Rows and whether each has a hidden trait (one of two labels; each part has its own)
[ 14  -1  -6   2   2 -13  -7  18  -2   3  24  10   2   3 -23  26 -10  12
  27  39  -2 -15   5 -15  15  23   4  37  19 -10 -17   8  11   8   8   1
  25   0  10 -20   3 -14  -9  -5  -6 -11  -8   4   4 -11  17 -14   9  16
   6  -3 -42 -14]  Y
[  9  -3  -8  -2   9 -12  -8  10  -2   2  16   8   1   3 -14  24 -14   9
  28  47   5 -12   6 -24  17  25   4  44  15  -8 -20   7  12   5   7   1
  23   1  19 -12   4 -13  -5  -4  -5 -19 -10  -1  -1 -10  13 -15   8  15
   4  -3 -30 -14]  Y
[ 15  -1  -3  -5   7  -8  -6  19   5   3  13   9   5   1 -27  26 -14  18
  24  43   3 -16   5 -17   8  24   4  18  17 -10 -17  10  12  10   4   7
  25   0   1 -25   4 -24 -10  -4  -5 -17 -10   3   4 -10  21 -12  11  14
   7  -3 -41 -17]  F
[  0   1  24   3   6  -5  -4  -3  -4  -4   6   9 -20   1   2   9  11   9
  13 -10 -28 -12  -7  14  23  -4   2   1  -1  -3  -3  -6 -10   4  -7  16
  -1  -2  -5  13  -1   5   2  -3  -3  19   0   5  -4  -3   4   7   2   2
  -5  -2  13   8]  F
[ -5  -1   5  -7   4   3  -3   1  -3  -1   5   0 -12  -2   2   5   6   8
   8  -1  -4  -5  11  -1   1   6   2   2  -1   5  -5  -3  -4   2  -3  -1
  -4   0  -2  13   0   6  12   1  -2   1   1   3  -1   2   1   2   4  -2
  -1   0   7   2]  F
[  9  10  12 -17 -22 -10  12   3  15 -12  -3  -3 -16  -6 -10   1  -4  12
  -7  -2 -23  -8  12  -9 -54   2  31 -30  -7  -3 -35  -2  -1  -2   6  41
  14  -2 -17 -52   3 -12   3   5  -7 -20  21  15  14   2 -21  -8   7   6
  -6  -1  10  11]  Y
[  4   1   7   2   3   0  -4   1  -9  -1  -4   8 -14  -1  -5  14   3  11
   3   7  -9  -8  -5   2   8  -1  -1 -10  -1  -2  -2  -3  -4  -2  -2  19
  -6  -2  -3  -4  -2   0   1   1  -2   0   7   0  -3   1   0   1   0  -5
   2  -1   2  15]  Y
[ 16   1   2 -12   3 -13  -3  13  15  -1  18   5   0   1  -8  28 -18  11
  33  30  -2 -24  -3 -26  35  18  10  43  19 -15 -24   8   9   5   9  -6
  17   0  19 -27   6 -19  -8  -5  -6 -16 -12   1   2  -9  11 -15   2  12
  -2  -8 -34  -9]  F
[ 15   1 -12 -10   9 -13  -4  13  13   1  18   1  -1   1 -15  24 -14  15
  26  35  -1 -21  -5 -33  33  22  12  52  22 -17 -24   6  10   6   9 -13
  19   1   7 -16   5 -18  -2  -5  -4 -26 -12   2  -1  -7   8 -24   2  14
   5  -6 -39 -12]  F
[ -2  -4  -3  -7   7   3  -2  -2  -3  -3   7  -1 -13  -1   0   8  -1   3
  -4   7   0   0  -1   3  -2   8  -2 -11  -4   2  -2  -3  -2   0  -2   2
  -3   0  -2   0   1   1  -4   1   0   0  -1   0   1  -1   5  -2   7  -3
   3   1   0   2]  Y
[  3   0  16   3  -1  -5  -5   5  -4  -4  -4  11 -14   3  -1  11   9   2
   8   0 -17  -8  -2  12  22  -2   3  -9   2  -4   2  -5  -8  -1  -4   1
   0  -2  -7   0  -1   4   6   2  -2   8   6   2  -4  -1   0   5  -1   1
  -4  -1   6   0]  F
[  3   4   3   4   5   5  -1   5  -1   3   4  -1   3   1 -10  -8  -9   6
  -8 -23  14  13  -6   6 -16  14 -21  -7   2  -1  -5   6   3 -18   6  13
  -1   0  18 -24   3   3  45   1   1  -8 -27   5 -15  -2  -5   2   9   7
 -11   1  11 -16]  F
[ 15   4  18  10   5  -2   3  15  -7   1   8  -8   7   5  10 -12   0 -21
   1 -24 -14  11  14  10  -3   3  -9   0   7   2 -13  -1  -1 -16   4  17
  -3  -1  10  14   5  -4  41   4   2  -8   2  -2  -2   1  -1   7   3   2
  -9   0   9   4]  Y
[ 20   3  22 -23 -31 -29  10  20  18 -11 -21  -3 -14  -4 -25   4   2  -3
  -7 -18 -25  -7  38  -3 -47   3  19  -5  -6  -4 -34  -6   1 -10   6  32
   3  -2 -30 -34   7 -13  -1   9  -8 -30  26  18  14   1 -16  -4   4   0
  -5   2  25  21]  Y
[ -2   9  -5  14  14   8  -9  -1  -9  -1  10   6  -4   5 -11  -3   6   6
   2 -46  -7  -1  -6   0   8  26 -10 -39  -1  -8 -13   2  -1  -2  -2  40
  -7  -4 -13 -18   9  -2  23   4   1   3 -10   5  -5   1  -9   4  17  16
  -2  -2  -2   1]  Y
[ -5   8   1  11   5   5  -7   7  -7   3   6   6  -8   0  -8   0   5   7
  -3 -37  -8  -7 -12   7  10  12 -12 -63   1 -10 -13   8  -5  11  -5  31
  -8  -2 -50  -8   7   1  27   7  -4   3  -3   5  -4  -4 -33   9   9  12
  -2   2   6 -13]  Y
[  8   8  16 -18 -26 -15  14  19  18  -8 -10  -3 -15  -5 -18   0  -4   6
 -18  -8 -20  -7  24 -13 -61   7  21 -19  -4   0 -34   3   0  -4   6  45
  12  -1 -24   2   1 -12  -2  11  -6 -24  24  13  15   3 -16  -4   5   3
  -5  -1   9  15]  Y
[ 14   5  15 -12 -23 -26  12  18  18  -9 -19   4 -18  -6 -25   3   1  15
  -9 -19 -37 -10  34 -13 -48  -8  25  -8   0  -2 -25   0  -3   0   6  33
   9  -2 -28  -9   6 -13  -8   6  -8 -13  30  17  14   1 -10   2  -2   6
  -6  -4  20  14]  Y
